Below are the code and all the weights of a small trained network. Each question names an input and a class and asks about switching units off, where a switched-off unit gives its printed mean instead of its output.

import numpy as np


def w(rows, s, z=0):
    codes = np.array(rows[::2]) - 128.0
    scale = np.full(codes.shape[1], s)
    scale[-1] = z or s
    return codes * scale


def norm(h):
    return h / np.sqrt((h * h).mean(-1, keepdims=True) + 1e-5)


def f(y):
    return np.maximum(y, 0)


def log_softmax(a):
    a = a - a.max(-1, keepdims=True)
    return a - np.log(np.exp(a).sum(-1, keepdims=True))


def net(x, mask):
    res = np.array(x, float).reshape(1, 4) / 4 @ E
    u = 0
    for l in range(3):
        y = f(norm(res) @ A[l][:, :-1].T + A[l][:, -1])
        res = res + np.where(mask[u : u + 6], y, B[l][:, -1]) @ B[l][:, :-1]
        u += 6
    return log_softmax(norm(res)[-1] @ U[:, :-1].T + U[:, -1])


A, B = {}, {}
E = w([
[112,76,86,156,242],'x0',
[128,143,121,178,101],'x1',
[159,196,138,146,139],'x2',
[87,144,254,159,125],'x3',
],0.0087)
A[0] = w([
[63,108,161,194,167,82],'L0N0',
[109,111,130,116,70,98],'L0N1',
[103,244,6,60,39,136],'L0N2',
[144,163,128,153,150,255],'L0N3',
[91,135,251,39,187,103],'L0N4',
[188,81,85,54,2,46],'L0N5',
],0.0073,0.0026)
B[0] = w([
[207,128,163,255,150,175],'L0N0',
[95,221,163,126,120,156],'L0N1',
[135,47,226,104,157,254],'L0N2',
[137,51,71,117,147,185],'L0N3',
[25,174,138,70,164,197],'L0N4',
[211,131,186,85,150,219],'L0N5',
],0.0087,0.0062)
A[1] = w([
[106,139,160,169,104,14],'L1N0',
[55,112,109,190,137,159],'L1N1',
[241,155,135,84,81,54],'L1N2',
[202,117,45,155,128,151],'L1N3',
[154,172,161,73,126,179],'L1N4',
[94,176,182,205,2,253],'L1N5',
],0.0092,0.0022)
B[1] = w([
[144,244,102,175,99,159],'L1N0',
[215,159,152,181,137,197],'L1N1',
[126,139,167,193,14,241],'L1N2',
[107,71,135,39,175,211],'L1N3',
[64,100,127,95,107,238],'L1N4',
[139,254,35,35,87,253],'L1N5',
],0.0071,0.0047)
A[2] = w([
[139,165,171,169,155,3],'L2N0',
[113,178,119,246,169,43],'L2N1',
[192,180,79,147,141,102],'L2N2',
[127,92,130,37,97,111],'L2N3',
[152,114,163,98,96,74],'L2N4',
[76,134,120,136,51,173],'L2N5',
],0.011,0.0021)
B[2] = w([
[156,51,153,177,137,164],'L2N0',
[110,72,178,204,5,198],'L2N1',
[145,96,119,77,61,162],'L2N2',
[243,64,107,254,91,253],'L2N3',
[10,98,216,47,13,206],'L2N4',
[30,192,97,39,120,184],'L2N5',
],0.006)
U = w([
[196,61,204,191,4,219],'0',
[116,97,179,83,58,196],'1',
[142,29,21,75,162,135],'2',
[179,39,52,154,182,3],'3',
[3,169,170,22,98,59],'4',
[101,228,87,104,13,73],'5',
[77,95,196,181,135,111],'6',
],0.0073,0.0022)

Each question gives the input, the list of numbers given to net, and the class t.
The units are the neurons (one row each of A and B). Each row of codes is followed by its name. A weight is (code - 128) times the scale printed after its matrix; where a second scale follows, it is the last column's (A, B and U).
mask holds one flag per neuron, layer by layer. A switched-off neuron (its flag False) gives its mean, the last column of its row in B, instead of its output. The means were averaged over made-up inputs and are rounded, as every weight is.
A unit's drop is (log p(t) with every unit on - log p(t) with that unit switched off) / (log p(t) with every unit on - log p(t) with every unit switched off).
The circuit of an input: a set's keep is (log p(t) with only the set's units on - log p(t) with every unit switched off) / (log p(t) with every unit on - log p(t) with every unit switched off). Starting from the 12 units with the biggest drops (on a tie, the unit counted first), units are removed one at a time, each time the one whose removal leaves the highest keep (on an exact tie, the one counted first), for as long as the keep stays at least 0.8.
circuit, biggest first: the units of the circuit, biggest drop first
unit that matters most: the unit with the biggest drop
k most important neurons: the k neurons with the biggest drops, biggest first
k most important neurons of layer l: the k neurons of layer l with the biggest drops, biggest first
drop when u is switched off: that unit's drop, to one decimal
input [-7,5,-4,1], class 5: unit that matters most => L1N5
input [-3,1,8,7], class 5: circuit, biggest first => (L1N5, L0N2)
input [-5,-8,7,-7], class 0: circuit, biggest first => (L2N3, L0N2)
input [-5,-2,-5,2], class 4: 2 most important neurons of layer 2 => (L2N5, L2N1)
input [0,3,4,8], class 5: 3 most important neurons => (L1N5, L0N2, L0N5)
input [-5,0,-6,2], class 4: circuit, biggest first => (L2N5, L0N1, L0N0)
input [-2,1,6,7], class 5: 2 most important neurons of layer 0 => (L0N2, L0N5)
input [-6,0,7,2], class 4: 2 most important neurons of layer 1 => (L1N4, L1N1)
input [-3,-8,-2,-6], class 0: 2 most important neurons => (L2N3, L1N2)
input [-3,-2,6,7], class 4: 2 most important neurons => (L0N4, L2N3)
input [-5,-3,6,5], class 4: 2 most important neurons of layer 0 => (L0N4, L0N0)
input [3,3,8,-3], class 3: 2 most important neurons of layer 2 => (L2N4, L2N5)
input [-1,2,5,7], class 5: 3 most important neurons => (L1N5, L0N2, L0N5)
input [-7,8,-2,1], class 5: circuit, biggest first => (L1N5)
input [-3,-7,-6,6], class 4: drop when L0N2 is switched off => 0.1
input [-4,0,4,2], class 4: drop when L1N5 is switched off => -0.2
input [-5,-2,-5,6], class 4: drop when L0N3 is switched off => 0.0
